[[136 136 126 122 128]
 [150 123 129 137 121]
 [121 120 132 120 130]] → 129

[[149 122 137 107 107 140]
 [130 128 130 123 126 130]] → 107

[[119 120 151 150]
 [124 122 127 134]] → 120

[[155 123 128 112 146]
 [149 128 124 106 150]] → 128

[[117 136 143 151 128 153 139]
 [114 131 155 130 152 113 141]] → 128

[[119 131 138 107 155]
 [121 147 115 112 124]
 [120 131 138 106 154]] → 115

[[108 128 128 112 120 137 119]
 [124 129 127 125 126 129 125]
 [156 129 133 132 134 116 142]] → 126

[[102 129 137 130 137 147 121]
 [117 153 153 119 136 115 134]] → 137
---
[[132 120 145 124 126 121 134 153 143 130 136 122 123 134]
 [138 116 134 117 112 113 135 118 123 130 119 119 128 143]
 [128 123 133 137 137 124 123 144 105 137 129 117 121 141]
 [116 136 136 122 126 141 121 138 127 122 112 123 136 122]
 [146 114 134 150 142 121 131 119 120 135 135 125 129 125]
 [139 132 138 134 135 137 132 111 113 135 140 130 133 122]
 [132 125 131 117 112 109 126 129 122 127 129 125 120 132]
 [134 136 138 113 106 121 112 128 119 122 130 124 121 136]
 [123 126 132 137 133 127 127 141 138 119 122 124 132 116]] => 132

[[107 135 120 136 125 142 112 149 140 142 116 118 129]
 [126 118 129 132 129 128 129 147 113 142 117 115 124]
 [136 134 123 134 135 122 107 109 147 107 126 108 128]
 [129 148 134 132 128 108 121 136 107 112 116 120 110]
 [121 116 119 130 117 126 130 119 112 123 148 145 113]
 [108 109 142 136 121 130 120 145 113 133 135 115 148]
 [143 128 111 149 116 129 140 140 137 111 134 139 140]
 [121 148 140 120 122 132 128 137 123 132 118 128 137]] => 128

[[128 131 129 127 124 127 130 118]
 [124 132 140 109 131 142 127 123]
 [139 125 117 151 116 112 135 122]
 [116 121 133 123 138 132 132 144]
 [121 133 144 114 138 138 120 153]
 [133 129 127 124 115 131 146 108]
 [130 130 130 132 131 121 117 150]
 [124 126 123 127 131 130 127 110]
 [123 138 140 113 140 141 115 140]
 [136 124 119 142 116 117 137 111]] => 137

[[122 130 127 131 132 126 120 126 135 123 123 130]
 [123 146 131 142 127 114 112 127 134 116 118 133]
 [124 130 128 130 128 126 122 127 129 126 123 129]
 [125 129 128 130 127 129 125 127 132 122 123 130]
 [123 148 131 141 127 113 113 127 134 116 117 133]
 [117 127 124 128 135 130 120 119 138 124 130 129]
 [122 152 130 142 125 106 113 127 134 117 118 136]
 [123 132 129 135 130 123 116 128 135 119 117 132]
 [126 127 128 127 127 135 133 128 132 123 124 131]
 [123 132 129 135 131 122 116 127 135 118 117 132]] => 117

[[128 117 128 132 124 136 127 128 134 128 121 137 127 134]
 [128 143 129 127 131 127 124 130 121 126 137 125 126 126]
 [130 125 129 129 123 130 128 130 119 124 130 132 127 132]
 [127 131 126 127 132 123 126 127 117 132 124 128 129 131]
 [128 145 127 127 132 123 127 126 117 133 130 136 129 130]
 [128 126 128 128 120 131 127 128 126 126 122 134 128 134]
 [127 151 127 127 130 127 126 128 125 131 122 133 128 131]
 [129 143 127 129 120 132 127 128 125 130 128 131 129 136]
 [126 152 127 132 132 122 129 128 125 130 131 131 127 132]
 [127 148 128 126 134 128 130 127 129 132 125 139 128 127]
 [126 124 129 122 130 126 130 131 132 126 135 124 129 125]
 [125 144 128 128 131 132 130 130 136 127 132 127 128 123]] => 128

[[136 132 134 136 125 121 123 135 124 124 140]
 [135 136 137 128 125 129 121 135 122 133 130]
 [132 136 136 116 125 137 123 133 122 138 114]
 [131 125 125 141 130 118 129 130 136 124 142]
 [122 119 124 123 139 130 131 125 136 131 125]
 [129 137 132 117 118 140 126 126 119 137 112]
 [127 126 120 136 127 124 132 126 141 129 128]
 [132 134 139 119 128 133 121 133 112 129 125]
 [126 122 124 122 138 129 129 132 147 139 117]
 [130 137 136 111 126 141 123 132 123 143 106]
 [122 116 119 143 134 115 134 121 132 112 149]] => 112

[[122 122 128 137 118 114 119 116 135 138 112 129 126 136 118 126]
 [116 132 130 124 129 127 124 125 129 124 119 127 125 124 126 138]
 [128 127 119 137 141 133 147 139 137 136 119 133 145 136 138 128]
 [123 130 120 135 144 132 154 140 122 132 112 120 152 135 145 148]
 [123 132 135 119 123 126 119 126 118 120 130 119 118 120 125 131]] => 125
---
[[139, 130, 142, 155, 106, 114, 104],
 [108, 146, 130, 146, 113, 123, 120],
 [125, 119, 124, 118, 138, 138, 139]] Out: 155

[[131, 120, 124, 139],
 [142, 121, 145, 109],
 [122, 115, 137, 157]] Out: 157

[132, 106, 103, 110, 113, 105, 115] Out: 132

[114, 120, 101, 140] Out: 140

[120, 138, 148, 125, 152] Out: 152

[107, 125, 124, 132, 128, 119] Out: 132
---
[[126, 104, 129, 111, 133, 123],
 [152, 117, 136, 117, 124, 155],
 [119, 115, 113, 120, 144, 120]] result: 155

[[146, 137, 106, 115, 126],
 [126, 127, 135, 124, 117],
 [106, 123, 115, 120, 133]] result: 117

[[104, 101, 155, 137],
 [98, 128, 138, 156],
 [108, 98, 151, 124]] result: 156

[[109, 150, 139, 125, 132, 108],
 [99, 142, 121, 144, 121, 130],
 [131, 127, 127, 154, 145, 108]] result: 130

[[132, 151, 151, 131],
 [133, 116, 125, 142],
 [145, 127, 127, 141]] result: 142

[[125, 114, 126, 123],
 [136, 156, 129, 147],
 [121, 133, 118, 136]] result: 147
